Below is a small trained network, with its code and all its weights. Each question gives an input and a class and asks what happens when units are switched off, that is, made to give their printed mean instead of their output.

import numpy as np


def w(rows, s, z=0):
    codes = np.array(rows[::2]) - 128.0
    scale = np.full(codes.shape[1], s)
    scale[-1] = z or s
    return codes * scale


def f(y):
    return np.maximum(y, 0)


def log_softmax(a):
    a = a - a.max(-1, keepdims=True)
    return a - np.log(np.exp(a).sum(-1, keepdims=True))


def net(x, mask):
    res = np.array(x, float).reshape(1, 6) / 4 @ E
    y = f(res @ A[0][:, :-1].T + A[0][:, -1])
    res = res + np.where(mask, y, B[0][:, -1]) @ B[0][:, :-1]
    return log_softmax(res[-1] @ U[:, :-1].T + U[:, -1])


A, B = {}, {}
E = w([
[58,171,87,155],'x0',
[190,254,187,94],'x1',
[122,58,201,81],'x2',
[95,103,177,107],'x3',
[61,171,103,100],'x4',
[168,135,51,11],'x5',
],0.0081)
A[0] = w([
[76,161,104,74,114],'n0',
[185,118,135,82,107],'n1',
[86,118,64,132,44],'n2',
[77,208,178,140,153],'n3',
[129,184,196,25,114],'n4',
[128,191,190,22,118],'n5',
[180,160,174,95,138],'n6',
[108,76,158,114,106],'n7',
[78,176,72,89,193],'n8',
[77,194,160,164,73],'n9',
[107,69,105,150,111],'n10',
[6,57,153,93,120],'n11',
[64,131,138,132,31],'n12',
[138,92,159,89,90],'n13',
[157,108,154,107,38],'n14',
[110,118,110,121,91],'n15',
[170,132,93,151,2],'n16',
[106,143,52,124,144],'n17',
[124,161,119,155,108],'n18',
[53,86,143,114,116],'n19',
[105,142,80,111,103],'n20',
[114,171,147,144,113],'n21',
],0.019,0.0071)
B[0] = w([
[158,155,88,119,192],'n0',
[138,186,97,112,192],'n1',
[182,185,85,142,175],'n2',
[100,161,224,146,230],'n3',
[172,65,49,153,245],'n4',
[147,46,27,154,250],'n5',
[134,116,71,112,213],'n6',
[108,143,177,135,180],'n7',
[129,231,93,106,236],'n8',
[90,158,179,74,200],'n9',
[125,87,148,139,196],'n10',
[129,2,94,163,247],'n11',
[173,157,90,147,158],'n12',
[130,207,153,150,171],'n13',
[95,140,103,86,149],'n14',
[129,128,120,127,143],'n15',
[144,82,99,148,141],'n16',
[110,180,94,81,203],'n17',
[114,129,142,86,162],'n18',
[176,72,124,155,200],'n19',
[107,151,102,92,171],'n20',
[122,156,169,144,172],'n21',
],0.031,0.012)
U = w([
[146,3,185,140,187],'0',
[104,166,206,61,2],'1',
[171,89,52,97,160],'2',
],0.0047,0.0015)

Each question gives the input, the list of numbers given to net, and the class t.
The units are the neurons (one row each of A and B). Each row of codes is followed by its name. A weight is (code - 128) times the scale printed after its matrix; where a second scale follows, it is the last column's (A, B and U).
mask holds one flag per neuron, in row order. A switched-off neuron (its flag False) gives its mean, the last column of its row in B, instead of its output. The means were averaged over made-up inputs and are rounded, as every weight is.
A unit's drop is (log p(t) with every unit on - log p(t) with that unit switched off) / (log p(t) with every unit on - log p(t) with every unit switched off).
The circuit of an input: a set's keep is (log p(t) with only the set's units on - log p(t) with every unit switched off) / (log p(t) with every unit on - log p(t) with every unit switched off). Starting from the 12 units with the biggest drops (on a tie, the unit counted first), units are removed one at a time, each time the one whose removal leaves the highest keep (on an exact tie, the one counted first), for as long as the keep stays at least 0.8.
circuit, biggest first: the units of the circuit, biggest drop first
top k neurons: the k neurons with the biggest drops, biggest first
drop when u is switched off: that unit's drop, to one decimal
input [7,1,-3,-6,5,5], class 1: circuit, biggest first	n4, n11, n5
input [2,0,-7,3,-4,4], class 1: circuit, biggest first	n5, n4
input [6,-5,-1,4,5,-8], class 0: circuit, biggest first	n11
input [-8,6,-3,-2,7,-6], class 0: top 2 neurons	n3, n8
input [6,-7,-3,4,0,-4], class 0: top 2 neurons	n11, n10
input [0,2,2,-7,-5,-6], class 1: top 4 neurons	n11, n5, n4, n19
input [8,2,1,5,-6,-3], class 1: top 2 neurons	n5, n4
input [-4,8,-8,6,5,-7], class 1: top 2 neurons	n3, n9
input [8,-1,3,-7,-5,-8], class 1: drop when n9 is switched off	0.1
input [-3,-4,0,-7,-1,-5], class 0: drop when n8 is switched off	0.2
input [-7,-2,-7,7,7,-2], class 0: drop when n1 is switched off	0.2
input [3,6,-2,0,6,-4], class 1: drop when n2 is switched off	0.0
